Below is a small trained network, with its code and all its weights. Each question gives an input and a target symbol and asks what happens when units are switched off, that is, made to give their printed mean instead of their output.

import numpy as np


def w(rows, s, z=0):
    codes = np.array(rows[::2]) - 128.0
    scale = np.full(codes.shape[1], s)
    scale[-1] = z or s
    return codes * scale


def norm(h):
    return h / np.sqrt((h * h).mean(-1, keepdims=True) + 1e-5)


def f(y):
    return y / 2 * (1 + np.tanh(0.7978845608 * (y + 0.044715 * y**3)))


def softmax(a):
    e = np.exp(a - a.max(-1, keepdims=True))
    return e / e.sum(-1, keepdims=True)


def log_softmax(a):
    a = a - a.max(-1, keepdims=True)
    return a - np.log(np.exp(a).sum(-1, keepdims=True))


def net(x, mask):
    ids = ['ΞΦγεηλψ'.index(c) for c in x.split()]
    T = len(ids)
    res = E[ids] + P[:T]
    q, k, v = (norm(res) @ M[0].T for M in (Q, K, V))
    z = softmax(np.where(np.tri(T) > 0, q @ k.T / 4**0.5, -1e9)) @ v
    res = res + np.where(mask[0], z, O[0][:, -1]) @ O[0][:, :-1]
    y = f(norm(res) @ A[0][:, :-1].T + A[0][:, -1])
    res = res + np.where(mask[1:9], y, B[0][:, -1]) @ B[0][:, :-1]
    return log_softmax(norm(res)[-1] @ U[:, :-1].T + U[:, -1])


Q, K, V, O, A, B = {}, {}, {}, {}, {}, {}
E = w([
[143,122,190,168,87,175,173],'Ξ',
[3,162,102,150,192,96,174],'Φ',
[6,159,120,80,183,153,107],'γ',
[108,133,236,142,34,128,171],'ε',
[174,120,37,185,171,201,82],'η',
[61,175,81,69,66,45,194],'λ',
[140,177,125,185,48,77,240],'ψ',
],0.014)
P = w([
[145,89,42,106,114,162,184],'0',
[175,138,66,67,145,238,190],'1',
[12,89,13,193,175,172,130],'2',
[173,168,105,90,136,208,149],'3',
[59,109,12,214,113,115,110],'4',
[171,122,169,72,180,121,137],'5',
[132,71,33,213,165,10,120],'6',
[163,175,182,109,194,132,122],'7',
[80,11,83,228,92,53,145],'8',
[169,249,159,145,167,171,86],'9',
[10,24,97,171,81,171,63],'10',
[144,218,151,146,145,142,74],'11',
],0.012)
Q[0] = w([
[151,96,151,156,161,46,123],'H0',
[194,173,105,104,191,126,115],'H0',
[32,122,54,251,122,106,140],'H0',
[161,137,105,111,134,66,124],'H0',
],0.011)
K[0] = w([
[146,62,192,122,207,89,127],'H0',
[157,64,96,99,151,127,146],'H0',
[173,246,163,125,166,117,96],'H0',
[141,74,126,73,125,27,137],'H0',
],0.014)
V[0] = w([
[167,105,50,26,147,157,54],'H0',
[56,60,149,68,133,114,81],'H0',
[89,140,185,85,247,238,145],'H0',
[124,137,254,11,82,142,163],'H0',
],0.0082)
O[0] = w([
[140,2,219,58,13,53,81,90],'H0',
[89,251,58,200,13,219,16,2],'H0',
[248,157,172,60,162,127,16,173],'H0',
[141,74,73,59,121,227,111,119],'H0',
],0.0077,0.0039)
A[0] = w([
[147,240,158,12,79,111,255,185],'N0',
[161,103,35,93,179,196,128,125],'N1',
[182,65,74,197,163,122,109,125],'N2',
[19,63,45,160,44,202,98,159],'N3',
[200,239,159,56,234,146,204,253],'N4',
[30,96,98,126,243,203,118,151],'N5',
[239,119,138,189,204,113,96,117],'N6',
[48,247,43,114,69,79,119,111],'N7',
],0.0069,0.0064)
B[0] = w([
[148,142,191,119,147,140,71,218],'N0',
[174,165,144,30,51,106,207,160],'N1',
[59,110,205,135,98,81,111,148],'N2',
[103,116,84,248,116,139,103,168],'N3',
[183,195,191,66,193,179,62,247],'N4',
[161,154,134,138,77,102,141,179],'N5',
[43,146,142,153,191,181,127,156],'N6',
[112,115,164,225,207,164,110,170],'N7',
],0.012,0.011)
U = w([
[199,187,175,2,119,164,143,163],'Ξ',
[76,184,167,154,221,235,84,131],'Φ',
[142,108,88,103,94,175,15,99],'γ',
[166,209,53,112,69,224,188,115],'ε',
[109,70,155,95,145,58,127,147],'η',
[58,122,82,207,107,198,136,254],'λ',
[112,145,109,114,198,143,255,60],'ψ',
],0.0096,0.0025)

Each question gives the input, a string of symbols that net reads in full, and the target symbol t.
The units are the heads (4 rows each of Q, K, V and O) and the neurons (one row each of A and B). Each row of codes is followed by its name. A weight is (code - 128) times the scale printed after its matrix; where a second scale follows, it is the last column's (O, A, B and U).
mask holds one flag per unit, heads first, then neurons. A switched-off unit (its flag False) gives its mean, the last column of its rows in O or B, instead of its output. The means were averaged over made-up inputs and are rounded, as every weight is.
A unit's drop is (log p(t) with every unit on - log p(t) with that unit switched off) / (log p(t) with every unit on - log p(t) with every unit switched off).
The circuit of an input: a set's keep is (log p(t) with only the set's units on - log p(t) with every unit switched off) / (log p(t) with every unit on - log p(t) with every unit switched off). Starting from all 9 units, units are removed one at a time, each time the one whose removal leaves the highest keep (on an exact tie, the one counted first), for as long as the keep stays at least 0.8.
units of the circuit, in order: the units of the circuit, biggest drop first
unit that matters most: the unit with the biggest drop
top k neurons: the k neurons with the biggest drops, biggest first
drop when u is switched off: that unit's drop, to one decimal
input Ξ Φ λ γ ψ ε γ λ η η γ, target η: units of the circuit, in order => (H0, N4)
input λ λ ε λ Φ η η ψ Ξ, target ψ: unit that matters most => H0
input λ Φ η λ ε ψ λ Ξ η, target Ξ: units of the circuit, in order => (H0, N1)
input Ξ ψ η Φ η λ ε, target λ: units of the circuit, in order => (H0, N4)
input ε ψ Ξ ε λ, target ε: units of the circuit, in order => (H0, N1, N3)
input η Φ Ξ ε ψ, target ε: units of the circuit, in order => (H0, N1, N3)
input ε ε λ ε Ξ λ ψ λ, target Φ: units of the circuit, in order => (H0, N7)
input Φ ε η λ η λ Φ ε η, target ε: units of the circuit, in order => (H0, N1)
input λ η λ λ η Φ η Ξ Ξ γ η, target γ: units of the circuit, in order => (H0, N4)
input λ ε γ ψ ψ ψ γ, target ψ: units of the circuit, in order => (H0, N0)
input η Ξ λ ε ε, target ε: units of the circuit, in order => (H0, N1, N3)
input γ ε Φ, target ε: top 3 neurons => (N1, N5, N3)
input ψ η η λ γ ε η Φ, target Ξ: top 2 neurons => (N4, N3)
input λ ε Ξ η, target Ξ: units of the circuit, in order => (N1)
input ψ λ λ Φ Ξ λ ψ λ Ξ Ξ Ξ, target Ξ: drop when H0 is switched off => 2.6
input ε λ ψ Ξ ε, target Ξ: drop when H0 is switched off => 3.3
input Φ Φ ψ ε γ, target ε: drop when H0 is switched off => 0.6
input ψ η λ Ξ ε ψ ε ε Φ η Φ, target η: drop when N4 is switched off => 0.1
